Look-ups in named tables: a row name and a column name give one cell, copied from the table.

Tuvif =
|  | Fetalir | Gesazum | Pupom | Dab | Vomerif |
|---|---|---|---|---|---|
| Ses | 69 | 76 | 62 | 71 | 152 |
| Sal | 117 | 160 | 161 | 106 | 72 |
| Venid | 104 | 205 | 59 | 67 | 64 |
| Gad | 100 | 38 | 32 | 53 | 143 |

What is the Vomerif of Venid in Tuvif?
64
What is the Fetalir of Venid in Tuvif?
104
What is the Vomerif of Ses in Tuvif?
152
What is the Gesazum of Sal in Tuvif?
160
What is the Pupom of Gad in Tuvif?
32
What is the Dab of Gad in Tuvif?
53
What is the Gesazum of Ses in Tuvif?
76
What is the Dab of Sal in Tuvif?
106
What is the Gesazum of Venid in Tuvif?
205
What is the Pupom of Venid in Tuvif?
59

Vunizas.tsv
	Ber	Puvere	Bef	Vot	Nedi	Volosap	Riboz
Suli	137	134	109	105	79	89	102
Nom	162	91	146	105	98	69	137
Divigos	59	129	75	144	151	159	103
Nurim	149	74	155	123	149	117	156
Podudo	114	74	128	131	130	81	146
Tisazu	172	74	167	111	140	109	157
Lor	100	147	82	118	89	108	88
Mav	197	86	174	98	113	94	150
Nonafu	204	96	172	90	105	96	142
Vip	117	128	112	116	165	186	108
Mineba	152	96	150	119	159	156	143
Lomota	53	142	62	143	128	144	91
Degaf	167	76	159	108	118	81	151

Volosap of Mav: 94
Bef of Tisazu: 167
Volosap of Divigos: 159
Bef of Mav: 174
Volosap of Nurim: 117
Ber of Degaf: 167
Puvere of Mav: 86
Nedi of Vip: 165
Vot of Nonafu: 90
Vot of Nurim: 123
Volosap of Tisazu: 109
Bef of Degaf: 159
Vot of Divigos: 144
Row with the largest Volosap: Vip

Rurol
|  | Nula | Metav | Mazase | Lemar | Kibof | Moki | Radi | Vur | Beb |
|---|---|---|---|---|---|---|---|---|---|
| Tif | 2238 | 2220 | 2091 | 2231 | 2035 | 2241 | 2117 | 2176 | 2283 |
| Sukudom | 5362 | 569 | 4319 | 934 | 1628 | 3323 | 1071 | 5398 | 6077 |
| Zom | 618 | -2151 | -753 | 1209 | 2950 | 6503 | 1611 | 1656 | 3939 |
| Pofud | 2219 | 2283 | 2158 | 2202 | 2051 | 2002 | 2101 | 2120 | 2101 |
| Vanute | 1984 | 1974 | 2078 | 1963 | 2070 | 2021 | 2052 | 2052 | 2008 |
| Vudip | 1016 | -1931 | 1627 | -488 | 5885 | -5423 | -729 | -1635 | -5151 |

Vanute, Lemar: 1963
Zom, Kibof: 2950
Vanute, Moki: 2021
Vudip, Nula: 1016
Zom, Radi: 1611
Vanute, Mazase: 2078
Sukudom, Lemar: 934
Tif, Metav: 2220
Pofud, Nula: 2219
Vanute, Kibof: 2070
Zom, Nula: 618
Tif, Vur: 2176
Pofud, Vur: 2120
Vudip, Beb: -5151
Sukudom, Kibof: 1628
Vudip, Metav: -1931
Which row has the largest Radi? Tif

Begopu
|  | Posapi | Bon | Rop | Per | Posik | Sel | Mas | Nagira | Zal |
|---|---|---|---|---|---|---|---|---|---|
| Fem | 694 | 582 | 559 | 647 | 632 | 610 | 486 | 469 | 682 |
| Zomo | 372 | 510 | 627 | 350 | 573 | 515 | 706 | 419 | 728 |
| Kisit | 284 | 504 | 627 | 315 | 508 | 484 | 763 | 544 | 582 |
| Bage | 400 | 514 | 622 | 368 | 592 | 528 | 689 | 391 | 751 |
| Nar | 616 | 623 | 509 | 725 | 430 | 561 | 525 | 956 | 145 |
| Zut | 546 | 604 | 519 | 663 | 414 | 540 | 575 | 956 | 141 |
| Liduv | 283 | 509 | 628 | 312 | 507 | 486 | 767 | 542 | 587 |
| Kofaba | 522 | 600 | 525 | 643 | 411 | 528 | 591 | 947 | 150 |

What is the Posik of Zomo in Begopu?
573
What is the Sel of Liduv in Begopu?
486
What is the Rop of Zut in Begopu?
519
What is the Posik of Zut in Begopu?
414
What is the Sel of Zomo in Begopu?
515
What is the Nagira of Fem in Begopu?
469
What is the Mas of Fem in Begopu?
486
What is the Mas of Liduv in Begopu?
767
What is the Posapi of Zomo in Begopu?
372
What is the Zal of Nar in Begopu?
145
Row with the largest Posapi: Fem

Fek
cols = Saf, Keza
Natokit: [150, 146]
Gok: [208, 37]
Duverig: [153, 120]
Zin: [158, 81]
Kiz: [81, 146]
Gupod: [177, 180]
Taz: [158, 94]
Munipu: [185, 171]
Bot: [198, 190]
Ruvun: [56, 170]

Saf of Zin is 158
Keza of Gupod is 180
Saf of Duverig is 153
Saf of Taz is 158
Keza of Taz is 94
Keza of Munipu is 171
Saf of Munipu is 185
Keza of Zin is 81
Keza of Gok is 37
Keza of Duverig is 120
Saf of Bot is 198
Saf of Ruvun is 56
Saf of Gok is 208
Keza of Bot is 190
Saf of Natokit is 150
Keza of Kiz is 146
Keza of Ruvun is 170
Saf of Gupod is 177
Keza of Natokit is 146

Table Gopinuv
fields: Gar, Kerisa, Depir, Batemem, Gemota, Mak, Bet
Bezurok: [239, -7, -137, 151, -407, -266, -136]
Mova: [258, -188, 765, 427, -99, -289, -279]
Davivu: [447, -383, 338, 179, -197, -480, 144]
Domefa: [34, -374, 526, 222, -356, -342, 20]
Gamak: [-18, -122, 306, 275, -48, -251, 49]
Gobet: [-277, 76, -45, -778, -588, 328, -631]
Punut: [66, 18, 66, 380, -100, -215, -284]
Duroke: [146, -85, -33, 506, -39, -390, 201]
Novus: [393, -69, 161, 371, -386, -154, -25]
Sune: [468, -590, 272, 152, -22, 2, -222]
Zududib: [-126, 333, -206, -175, 239, -23, 115]
Nikosod: [95, -466, 139, 127, 87, -347, -205]
Pimusud: [396, -438, 53, 269, 3, -536, -325]

What is the Mak of Gobet in Gopinuv? 328
What is the Mak of Domefa in Gopinuv? -342
What is the Batemem of Gobet in Gopinuv? -778
What is the Gemota of Nikosod in Gopinuv? 87
What is the Mak of Davivu in Gopinuv? -480
What is the Gemota of Gamak in Gopinuv? -48
What is the Bet of Pimusud in Gopinuv? -325
What is the Depir of Sune in Gopinuv? 272
What is the Kerisa of Duroke in Gopinuv? -85
What is the Mak of Zududib in Gopinuv? -23
What is the Depir of Pimusud in Gopinuv? 53
What is the Mak of Pimusud in Gopinuv? -536
What is the Gar of Punut in Gopinuv? 66

